In the rows, zero is written as 128.
Here are made-up nodes, facts about them, and rows of numbers that follow some of those facts. Name the node behind each unnamed row.

How the nodes are related:
bimi: belongs to class; risur: refers to
bamim bimi 926; baske bimi 926; befeta bimi 926
bisel bimi 800; bogetom bimi 800; bogir bimi 826
bolosko bimi 800; borikim bimi 826; bosul bimi 926
brakar bimi 800; branis bimi 926; braval bimi 800
breston bimi 800; brodam bimi 926; brosor bimi 950
bruba bimi 926; bruski bimi 926; bufak bimi 926
buru bimi 826; butun bimi 826; dife bimi 926
dimomum bimi 926; dirok bimi 800; dorik bimi 926
draplel bimi 800; drebam bimi 826; dregru bimi 926
dridur bimi 826; drizu bimi 926; duflo bimi 814
duplor bimi 926; faran bimi 826; fasto bimi 926
fazas bimi 800; fetem bimi 800; flabror bimi 814
flatri bimi 800; fledepus bimi 826; flele bimi 800
flezuk bimi 926; flibo bimi 800; flidi bimi 950
fliga bimi 926; flogek bimi 926; floklom bimi 926
fopa bimi 800; fosi bimi 826; ganudo bimi 411
gedre bimi 926; gefli bimi 826; geken bimi 926
getes bimi 826; gibrir bimi 926; giklifluk bimi 926
goki bimi 926; gopo bimi 411; govin bimi 800
graplil bimi 950; grarer bimi 926; gratum bimi 800
gresitran bimi 814; gresto bimi 411; gretrubas bimi 800
griko bimi 926; grolos bimi 950; groska bimi 926
grovuk bimi 826; grumu bimi 800; guluk bimi 826
kegos bimi 826; kegrok bimi 926; kezol bimi 800
kiskur bimi 800; kizeplal bimi 926; kizul bimi 814
klagi bimi 926; klebru bimi 926; kledor bimi 814
klego bimi 800; klemer bimi 950; klirin bimi 814
klize bimi 411; klonin bimi 950; kloves bimi 814
kluro bimi 926; kluta bimi 926; kubrivar bimi 814
kubrum bimi 826; lakufol bimi 926; lipa bimi 926
lobribuk bimi 950; lolom bimi 926; loro bimi 950
mesi bimi 826; metritru bimi 926; meza bimi 800
migol bimi 411; mipler bimi 800; moska bimi 800
muskistak bimi 800; nabru bimi 926; natrik bimi 800
ninol bimi 826; nizutru bimi 926; nofum bimi 800
noplen bimi 926; nudul bimi 826; nugrofel bimi 926
nutubil bimi 800; nuzol bimi 926; petrul bimi 826
pidre bimi 814; plebrel bimi 950; plenus bimi 926
plesor bimi 814; pliben bimi 926; plidri bimi 800
pliples bimi 814; plobrur bimi 411; plutrum bimi 411
pubir bimi 800; pudrak bimi 950; rari bimi 926
rasus bimi 950; ratas bimi 800; ratir bimi 926
ratrisek bimi 926; redreno bimi 800; rimol bimi 800
riso bimi 411; rizu bimi 926; rodrek bimi 926
roklaska bimi 826; roplus bimi 814; rugem bimi 411
rusakun bimi 926; rusan bimi 926; rusostak bimi 926
rusto bimi 814; sapo bimi 411; sasen bimi 826
satre bimi 926; seba bimi 800; sebatrul bimi 950
sedras bimi 800; seple bimi 800; sestibo bimi 926
setrir bimi 926; skato bimi 926; skeklos bimi 926
skepi bimi 411; skidoskis bimi 826; skigas bimi 814
skoruk bimi 800; skoskek bimi 926; skudraskos bimi 800
sobas bimi 826; stagi bimi 814; staza bimi 800
steda bimi 950; stedrur bimi 950; steka bimi 926
stobrom bimi 926; stode bimi 800; stutron bimi 800
suvol bimi 826; taki bimi 814; tegros bimi 826
tigrel bimi 950; tiplakal bimi 800; traber bimi 926
tragrik bimi 814; tredi bimi 926; tresal bimi 926
trimam bimi 800; trisi bimi 411; trobrar bimi 800
troton bimi 926; trudrabo bimi 926; trusak bimi 800
trustur bimi 950; truzonil bimi 814; tuklol bimi 826
tuplal bimi 926; tutrak bimi 814; vatir bimi 926
vefler bimi 926; vesi bimi 926; vibreskol bimi 926
vikla bimi 926; vilefo bimi 826; vodem bimi 826
vodra bimi 814; vogrol bimi 926; voki bimi 826
voro bimi 826; voto bimi 926; votum bimi 926
vuflos bimi 800; vupo bimi 826; zafe bimi 800
zasa bimi 926; zesuklo bimi 814; ziluk bimi 411
ziso bimi 926; zofim bimi 826; zomes bimi 950
zufa bimi 926; zutrin bimi 814; zuzi bimi 826
baske risur tiplakal; befeta risur vupo; bisel risur petrul
bogetom risur plutrum; bogir risur kubrum; bolosko risur pliples
borikim risur faran; bosul risur stode; brakar risur rusan
branis risur grolos; braval risur vodem; breston risur steka
brodam risur rari; brosor risur tresal; bruba risur trisi
bruski risur tigrel; buru risur bamim; butun risur trudrabo
dife risur sebatrul; dimomum risur plobrur; dirok risur getes
dorik risur kegrok; draplel risur nutubil; drebam risur traber
dregru risur kubrivar; dridur risur fazas; duplor risur kluro
faran risur fasto; fasto risur duplor; fazas risur vogrol
fetem risur gratum; flabror risur voto; flatri risur brodam
fledepus risur nugrofel; flezuk risur griko; flidi risur bruba
fliga risur klonin; flogek risur bisel; floklom risur fliga
fopa risur tuplal; fosi risur seba; ganudo risur ratir
gedre risur rugem; gefli risur grarer; geken risur braval
getes risur nabru; gibrir risur kezol; giklifluk risur ganudo
gopo risur fopa; govin risur ziluk; graplil risur kegos
grarer risur vodra; gratum risur loro; gresto risur muskistak
gretrubas risur natrik; griko risur brakar; grolos risur kluta
groska risur befeta; grovuk risur tuklol; grumu risur plidri
guluk risur nofum; kegos risur flatri; kegrok risur klebru
kezol risur seple; kiskur risur dirok; kizeplal risur nudul
klagi risur sasen; klebru risur trimam; kledor risur voki
klego risur migol; klemer risur flogek; klirin risur lakufol
klize risur buru; kloves risur sestibo; kluro risur bolosko
kluta risur pidre; kubrivar risur klize; kubrum risur flele
lakufol risur dimomum; lipa risur taki; lobribuk risur tredi
lolom risur kloves; loro risur vibreskol; mesi risur meza
metritru risur pubir; meza risur dridur; migol risur rusakun
mipler risur trobrar; moska risur skoruk; muskistak risur klirin
nabru risur pliben; natrik risur noplen; ninol risur flidi
nizutru risur lipa; nofum risur mesi; nudul risur troton
nugrofel risur skeklos; nuzol risur zofim; petrul risur rizu
pidre risur sedras; plebrel risur roplus; plenus risur rodrek
plesor risur votum; pliben risur rusostak; plidri risur gibrir
pliples risur lolom; plobrur risur gopo; pubir risur gresto
pudrak risur giklifluk; rari risur plesor; rasus risur groska
ratas risur lobribuk; ratir risur tegros; ratrisek risur breston
redreno risur sobas; riso risur rimol; rizu risur tragrik
rodrek risur stagi; roklaska risur ratas; rugem risur zutrin
rusakun risur nizutru; rusan risur metritru; rusostak risur mipler
sapo risur bruski; sasen risur trusak; seba risur butun
sebatrul risur baske; sedras risur borikim; seple risur duflo
sestibo risur skigas; setrir risur zafe; skato risur klemer
skeklos risur draplel; skepi risur stedrur; skoruk risur vuflos
skoskek risur flabror; skudraskos risur gretrubas; sobas risur dife
stagi risur brosor; staza risur vikla; steda risur truzonil
stedrur risur zasa; steka risur pudrak; stobrom risur kledor
stode risur roklaska; stutron risur geken; suvol risur goki
taki risur gefli; tiplakal risur dorik; traber risur ninol
tragrik risur rusto; tredi risur setrir; tresal risur drizu
trobrar risur bosul; troton risur tutrak; trudrabo risur skato
trusak risur zufa; trustur risur flibo; tuklol risur vilefo
tuplal risur rasus; tutrak risur grumu; vatir risur guluk
vefler risur klego; vesi risur zuzi; vilefo risur ziso
vodem risur kizeplal; vodra risur zesuklo; vogrol risur plebrel
voro risur redreno; voto risur dregru; votum risur plenus
vuflos risur bogetom; vupo risur drebam; zafe risur riso
zasa risur moska; zesuklo risur suvol; ziluk risur stutron
ziso risur kizul; zofim risur gedre; zomes risur vatir
zufa risur skudraskos; zutrin risur skepi; zuzi risur zomes

Some nodes and their rows:
[ 74 155 172 141 131 140 107 146 166 190 129  76 126 168  87  56 133 123
  81  50 155 142  79  52  49 162 154 108  60  79 140 151 151 114 132] -> flezuk
[119 165 167 148 171 132  68 142 151 164 125 123 137  96 101  96 121 145
 137  79 105 110  92  82 124 159 142 101 123 100 144 147 152 131 101] -> vesi
[121 165 158 135 174 129  77 133 155 163 131 112 137 116  95  88 131 143
 139  84 111 106  92  95 114 149 128 110 138 111 145 138 152 131 109] -> vibreskol
[121 149 171 154 189 134  73 146 147 178 135 129 147  84  86  80 135 155
 127  74 108 119  95  89 102 143 145  96 141 104 157 169 158 129 125] -> trustur
[118 149 173 122 164  91  61 141 143 154 117 125 166  70  39  92 155 134
 150  87 159  84  69 144  63  65 164 117 154 115 108 171 139 134 129] -> rasus
[165 177 123 141 177 129  79 162 175 155 142 115 130 126 121  81 188 147
 168  78  93 105  86  89 103 165 130 119 159 158 169 104 138 118 133] -> gibrir
[106 163 214 185 201  86  65 129 173 134 162 145 128  62 108  85  72 135
 107  92 110 155  93  46 132 123 139  78 143 109 128 119 137 110 156] -> kiskur
[122 165 163 143 174 132  72 139 152 163 127 118 136 104  99  93 125 146
 139  81 105 108  93  87 121 157 136 105 130 106 146 143 153 132 103] -> vatir
[130 150 164 157 190 124  95 139 151 156 111 120 136  92 110 116 118 144
 125  94 106 109 107 101 112 153 132  82 142 124 169 165 144 116 108] -> guluk
[105 124 177 116 202  93  96 116 178 163 143 147 146 130 120 110  80 137
  91 130  89 121 109 101 102 147  84  72 169 100 134 153 157 104 112] -> roklaska
[121 164 161 139 173 129  74 136 154 163 130 117 137 110  97  90 127 142
 138  83 109 108  91  90 117 152 133 107 133 109 143 141 153 131 107] -> ratir
[129 150 160 148 190 121  99 133 153 155 115 113 137 104 106 111 123 141
 126  98 111 108 106 109 107 146 122  86 151 129 168 160 144 116 113] -> tegros
[139 153 163 146 177 112  86 135 164 152 136 115 131  84  96  95 132 155
 136  85 131 129 110  82 128 159 144  86 139 102 170 160 175 139 114] -> klego
[129 151 163 153 196 139  77 141 146 176 137 123 144  90  89  76 143 158
 135  76 105 117  99  94 105 144 137 102 152 113 169 164 160 131 125] -> brosor
[147 148 156 163 180 123  88 163 153 158 103 136 140  76 120 124 132 151
 134  85  96 106 104  92 115 171 147  72 135 121 172 167 144 113 101] -> faran
[132 151 161 153 191 125  97 135 152 155 113 115 135  98 110 113 122 142
 128  96 108 108 108 104 113 150 127  85 148 128 172 161 144 116 111] -> suvol
[117 185 157 147 203 170  89  90 127 158 133  58 121 124  84  80 128 143
 153  90 123 103 115 116 144 142 112 137 151 134 190 147 161 155 104] -> sestibo
[128 148 165 156 188 123  94 139 151 156 112 121 137  93 109 116 117 142
 123  95 107 110 107 101 112 151 133  82 141 122 167 165 144 115 109] -> butun
[116 164 166 143 170 128  70 139 154 163 127 120 138 104  98  92 122 142
 134  80 109 110  90  85 116 152 139 104 125 102 139 143 151 130 105] -> stobrom

Which node is each row?
No name comes twice in this set of rows, the named rows included.
[ 95 154 189 133 191 102  66 121 172 160 158 146 142 122 111  84  81 133
 108 107  87 124  88  76 116 138 102  98 151  96 110 119 146 113 122]  bosul
[100 163 185 158 173 156  68 119 119 171 104 110 138  72  83 109  86 151
 131  75 113 102 110  89 158 166 150  96 103  68 154 188 174 156  64]  geken
[ 96 163 215 196 215  98  74 133 160 136 138 149 134  72 122 105  60 122
  97 101  86 136  88  67 117 112 125  76 148 136 129 120 104  86 154]  getes
[112 149 195 149 198  84  77 119 181 145 166 140 132  93 106  85  84 142
 107 107 112 149 101  65 125 135 117  80 157 100 133 129 159 117 141]  trobrar
[108 165 212 182 203  86  66 127 174 133 164 141 127  67 108  83  75 135
 110  93 110 154  93  50 131 120 134  81 147 115 130 115 136 110 159]  dirok
[114 113 143  87 195  77  90  89 187 205 159 146 137 167 109  90  94 152
 111 141  92 112  92  89  98 167  90  88 167  76 117 183 193 116 104]  riso
[151 145 154 163 173 116  86 174 158 158 101 149 143  71 124 127 135 151
 134  81  91 108  99  86 112 177 154  65 130 117 164 167 143 109 100]  borikim
[116 165 159 121 136  74  83 131 137 152  99 113 159  95  32  95 128 133
 160  74 149  76  62 141  75  87 135 106 144 100  85 130 128 138 108]  befeta
[118 150 177 168 190 144  91 127 125 161  94 112 137  68 100 128  94 149
 123  88 111 104 119 102 140 161 143  77 123  99 178 196 159 134  80]  vodem
[116 152 167 118 168  86  46 118 170 157 125 112 139  99  77 111 156 112
 147 124 172  81  58 113  69  79 203 136 118 129 109 202 143 117 129]  gopo
[126 177 154 149 187 154  79 120 139 160 126  90 129 109  95  88 134 147
 150  82 112 103 106 101 136 155 129 120 139 121 174 147 159 145 101]  kluro
[100 145 182 116 153 121  81 138 193 150 150  82 125 130  95  81 164 118
  95  95 196 142  96  74  64 126 187 120  89 105 161 182 172 122 141]  muskistak
[ 96 160 186 102 154 122  43 140 177 140 135 104 145 117  89 102 163 103
 123 112 174  95  73 111  69  89 190 148 104 121 119 168 144 121 121]  dimomum
[161 141 163 188 166 106  65 199 163 169 113 162 130  82 111 101 161 155
 137  92 101 102  86  76 118 197 173  65 125  91 145 154 153 107  90]  pidre

The same nodes again, as new rows of numbers:
Known rows:
[124 112 129 131 123 141 136 134 137 129 141 112 145 108 123 141 135 135
 145 135 126 123 139 142 132 125 149 145 142 124 113 110 123 133 145 128
 143 136 150 153 155 140 102 122 126 132 131 131 131] -> bosul
[118 225 124 129  59 127 134 135  87 105 120 116 117 148 104 101  96 128
 161 138 121 161 100 164  95  64  66  77  89 171 105 152 112 147 198  66
 163 140 112 171 124  99 121 146 118 147 161 131 137] -> fliga
[152  94 129 130 148 129 133 109 119 113 136 163 117 115 126  97 147 128
  86 113  93 135 137 128 148 102 101 116 104 126 136 146 132 131 102 104
 106 138 117 100 120 116 153 124 121 126 114 180  95] -> grovuk
[126 131 125 131 115 139 138 130 129 126 137 112 138 113 122 138 132 136
 145 134 124 132 131 142 125 116 133 136 131 136 116 115 122 132 148 122
 145 136 139 153 153 134 108 126 125 136 127 137 130] -> dife
[126 102 133 134 136 137 135 117 141 122 140 114 135  96 129 137 151 127
 134 132 123 136 134 127 139 126 138 149 139 142 121 102 134 125 125 142
 125 139 133 137 166 144 113 125 129 131 103 145 130] -> brodam
[104 249 125 137  93 130  88 136  83 104 109 140 111 168 132 100  76 115
 167 128 142 128  96 142  82 109  80  49  82 170 108 146  85 134 174  97
 131 102 106 160  57  89 130 141 120 128 196  70 162] -> klonin
[119 142 131 141 150 142 108 121 117 131 126 141 127 133 150 123 130 129
 136 120 130  96 136 121 121 148 131 111 126 137 118 109  99 106 123 143
 110 100 123 134 100 118 134 108 136 125 143 103 132] -> plebrel
[ 96  87 112 117 153 150  96 146 173 179 139 110 154 112 130 160 116 129
 113 135 161  84 153 109 132 177 177 185 137  87 138 129 130 138  97 204
 119 116 160 121 115 139 104 132 143 113 130  95 161] -> truzonil
[134 124 131 119 127 109 152 140 122 131 109 131 115 156 138 147 118 143
 132 129 134 122 124 127 125 145 141 128 159 102 147 146 136 119 137 112
 147 119 131 116 120 128 144 114 121 128 137 112 123] -> redreno
[124 125 119 138 117 139 144 122 147 123 152 120 126 111 124 158 134 109
 140 145 115  95 127 135 131 107 146 106 135 167 148 138 130 148 184 132
 140 138 111 176 144 122 109 143  60 126 125 139 144] -> gibrir
[143 115 103 141 127 148 137 114 141 123 137  81 101 100 161 187 120 187
 141 112 142 164 130 129  96 128 158 148 121 134 148 102 118 149 141 146
 171 146 116 144 156 133 104 124 148 143 132 185 146] -> setrir
[102  95 123 121 153 135 112 114 152 165 127 127 130 110 127 119 148 112
  83 128 136 104 140 103 145 141 113 165 113 130 142 137 146 111  82 193
  92 118 109  99 139 127 138 130 144 112  76 126 136] -> kledor
[134 112 127 118 131 114 153 146 129 138 114 125 122 154 139 158 115 153
 136 129 138 112 132 129 126 155 159 137 169  87 147 143 131 122 137 115
 156 116 146 121 118 135 138 110 123 131 147 110 123] -> breston
[131 120 120 125 130 111 158 131 141 128 123 140 103 155 137 170 119 109
 129 144 125  76 120 115 131 137 157  97 165 135 186 172 144 135 174 127
 142 122 100 143 109 120 146 132  44 119 132 112 138] -> kezol
[124 158 123 130  96 137 136 137 118 120 133 109 134 125 117 132 115 139
 153 135 127 137 125 154 114 104 122 117 122 138 110 127 114 142 171 102
 156 136 140 165 140 124 108 130 123 140 151 133 136] -> flogek
[133 152 126 117 106 107 155 149 108 130 105 132 111 171 132 145 102 151
 139 132 134 123 118 140 115 129 127 112 150 106 145 160 126 126 155  91
 160 117 130 127 110 115 146 118 116 133 156 112 123] -> seba
[125 153 140 126 108 134 125 136 107 120 121 104 146 119 119 101 126 155
 149 121 137 185 126 153 116 117 106 154 115 119  78  94 117 123 119 105
 149 135 158 127 154 142 112 117 194 144 136 134 122] -> geken
[131 147 139 115 119 105 140 144 105 125  95 124 122 161 133 119 111 155
 138 120 145 167 118 135 116 145 116 142 145  87 115 128 133 110 112 100
 147 114 147  96 120 136 148 109 179 135 142 107 116] -> braval
[139 108 126 137 115 137 170 119 117 128 141 123 128 113 126 132 157 153
 120 129 104 120 143 148 139  92 113 138 133 138 122 120 121 117 147 106
 144 137 122 146 174 119 127 111 125 139 102 176 100] -> vesi

Which node is each row?
No name comes twice in this set of rows, the named rows included.
[140  61 123 145 174 156 153 124 129 154 141 144 139 124 163 153 161 175
 113 113 113  50 177 127 145 156 172 151 164  94 130  92  94  90 109 148
 123  98 141 132 133 123 134  78 138 127 123 147  97]  steda
[136 129 108 140 119 157 164 149 100 153 135 142 134 162 152 147 113 197
 136 119 113  49 168 159 113 123 150 111 142  94 123 127  66 111 169  91
 167  96 146 165 103  91 129  82 127 143 181 141 101]  trustur
[132 209 124 132  56 127 167 133  75 111 123 125 113 157 105  95 111 148
 143 134 103 143 114 174 102  45  54  77  92 165 108 156 105 132 205  48
 173 138 106 171 139  85 134 128 117 151 148 163 109]  floklom
[138  90 142 127 153 102 166 110 123 128 109 143 105 138 144 126 166 126
  97 122 114 129 124 110 154 140 113 139 158 125 150 135 157  89 100 128
 114 119 100  87 150 135 173 104 128 124  70 145  96]  staza
[112 121 146 134 149 127  89 106 151 102 133 108 134  81 126 124 150  83
 144 134 140 172 107 108 136 146 130 145 124 168 113  93 152 128 103 175
  92 141 123 123 156 160 110 147 133 115  92 105 159]  vikla
[124 152 121 112 110 116 130 169 133 136 112 116 132 168 135 170  73 154
 166 136 161 115 123 138 102 168 180 126 163  78 142 150 120 150 163 109
 172 115 167 141  87 135 112 125 119 133 200  75 154]  flibo
[136  76 139 140 150 134 154 100 135 122 139 122 129  89 132 122 186 125
 108 126 104 132 139 125 157 113 118 154 141 151 121  97 144 101 108 147
 109 138 113 122 186 142 135 111 135 131  61 173 104]  stobrom

Now the same nodes, written a new way:
Named rows:
[126 132 113 121 111 117 112 125 122 135 134 101 116 135 131 111 135 145
  96 139 136 132 130 107 145 115 123 122] -> sebatrul
[ 64 132 146 106  82 138 163 109 118 147  98 154 128 110 150 140  95 135
 143  71 217 151 220 135 105 151  86 160] -> setrir
[116 110 108 138 130 116 131 141 119 121 122 134 126 120 126 120 123 123
 138 127 117 144 138 125 117 131 124 126] -> rari
[109 114 108 133 128 125 121 135 104 132 105 140 124 114  94 136 121 127
 150 131 129 136 134 114 130 137 128 133] -> drizu
[121 135 127 126 146 157 108 110 146 126 115 132 117 156 141 128 148 121
 131 125 124 118 140 114 133 118 125 123] -> kledor
[115 110 114 139 126 118 131 141 120 126 121 135 125 122 121 124 126 126
 143 127 125 137 139 135 121 132 123 129] -> bufak
[122 126 157 108  82 118 113 188 158 133 167  78  78 160 103 143 184 141
  97 168 118  42 142 177 143 141 102 161] -> rasus
[146 150 128 123 121 142 134 136 134 120 150 123 154 138 143 119 118 123
 112 126 124 128 111 132 119 135 128 116] -> staza
[146 127 147 117 152 100 145 100 147 117 138 121 115 114 159 122 116 128
 110 131 116 131 119 119 123 121 136 135] -> fosi
[111 112 114 137 125 122 126 138 113 131 112 139 124 118 105 133 125 128
 147 129 130 135 136 129 127 136 125 134] -> vibreskol
[142 152 127 121 121 145 130 133 128 122 143 125 152 135 131 124 116 125
 115 127 127 126 110 124 123 138 130 117] -> breston
[161 128 126 105 105 119 154 144 150 136 127 121 160 158 192  98  98  84
  77 132  82 131 107  99  89 123 107  83] -> govin
[ 97 105 148 127  94 123 124 182 175 127 160 109 109 116  84 166 160 100
 150 174 106  65 152 215 120 134  92 157] -> befeta
[146 121 178 168 114 157 145 140 143 126 110 149  92 228 159 104 215 158
 141 113 140  80 104 145 146 148 150 143] -> klirin
[139  97 166 168  99 118 163 186 115 125 121 147  88 195 134 106 192 161
 147 116 133  84 114 167 129 172 144 159] -> lakufol
[141  90 104 120 126 119 110 140  89 177  51 158 137 131  75 136 102 108
 137 145 103 114 113  88 138 139 126 104] -> lolom
[140 128 148 115 149 106 140  98 141 123 129 125 113 112 141 131 115 128
 116 134 121 126 116 113 129 123 138 137] -> butun
[130 130 116 124 111 112 118 128 129 133 142  98 116 141 145 105 138 144
  93 137 134 132 132 120 143 112 121 122] -> trustur
[119 108 107 140 132 108 136 145 126 116 132 129 125 123 148 110 123 122
 131 124 110 149 141 132 109 126 122 124] -> vefler

Name these rows:
No name comes twice in this set of rows, the named rows included.
[161 125 127 100  98 120 152 142 146 146 116 124 162 158 184 105  93  80
  77 134  84 125 108  94  91 125 104  82]  stutron
[150 145 176 113  95 143 137 206 144 115 165 112 102 185 115 141 176 139
 112 138 114  35 116 172 119 181 121 159]  fopa
[122 174 105 136 141 161 108 122  96  87 151 120 137 107  73 145 127 146
 143 135 128 139  83  83 145 143 160 135]  plidri
[116 108 101 134 129 116 127 140 108 124 105 136 123 119 112 125 118 117
 138 135 104 143 123  96 119 130 129 120]  duplor
[136  89 158 219  84 126 187 113 127 140 108 169 143 174 149  85 182 152
 172 125 165 152  75 179 152 122 158 123]  metritru
[ 88 150 143  93  80 133 135  97 124 159 118 118 122 126 156 124 105 159
  98  87 224 141 207 126 135 132  89 150]  lobribuk
[164 131 175 196  78 153 184 117 132 135 129 156 162 192 154  90 176 153
 141 123 165 126  50 166 153 137 162 118]  pubir
[152 112 148 100 133  90 154 103 147 138 105 126 119 126 169 121 100  98
  92 140  92 123 110  86 110 116 123 113]  vodem
[ 81 101 137 155  81 133 134 124 195 142 157 116 157  78  74 170 142  78
 174 197 124 109 133 235 138  87  91 131]  bruba
[131 129 111 122 114 108 119 128 131 128 144  94 116 141 155 100 134 142
  88 137 126 139 132 111 136 109 121 117]  graplil
[108 115  99 139 130 115 131 140 113 106 124 128 119 114 124 121 124 119
 140 132 104 152 126  99 113 128 130 127]  fasto
[ 91 123 140 135  63 132 113 109 203 153 172  78 147  89  78 164 152  95
 129 210 136  96 126 217 163  69  86 126]  flidi

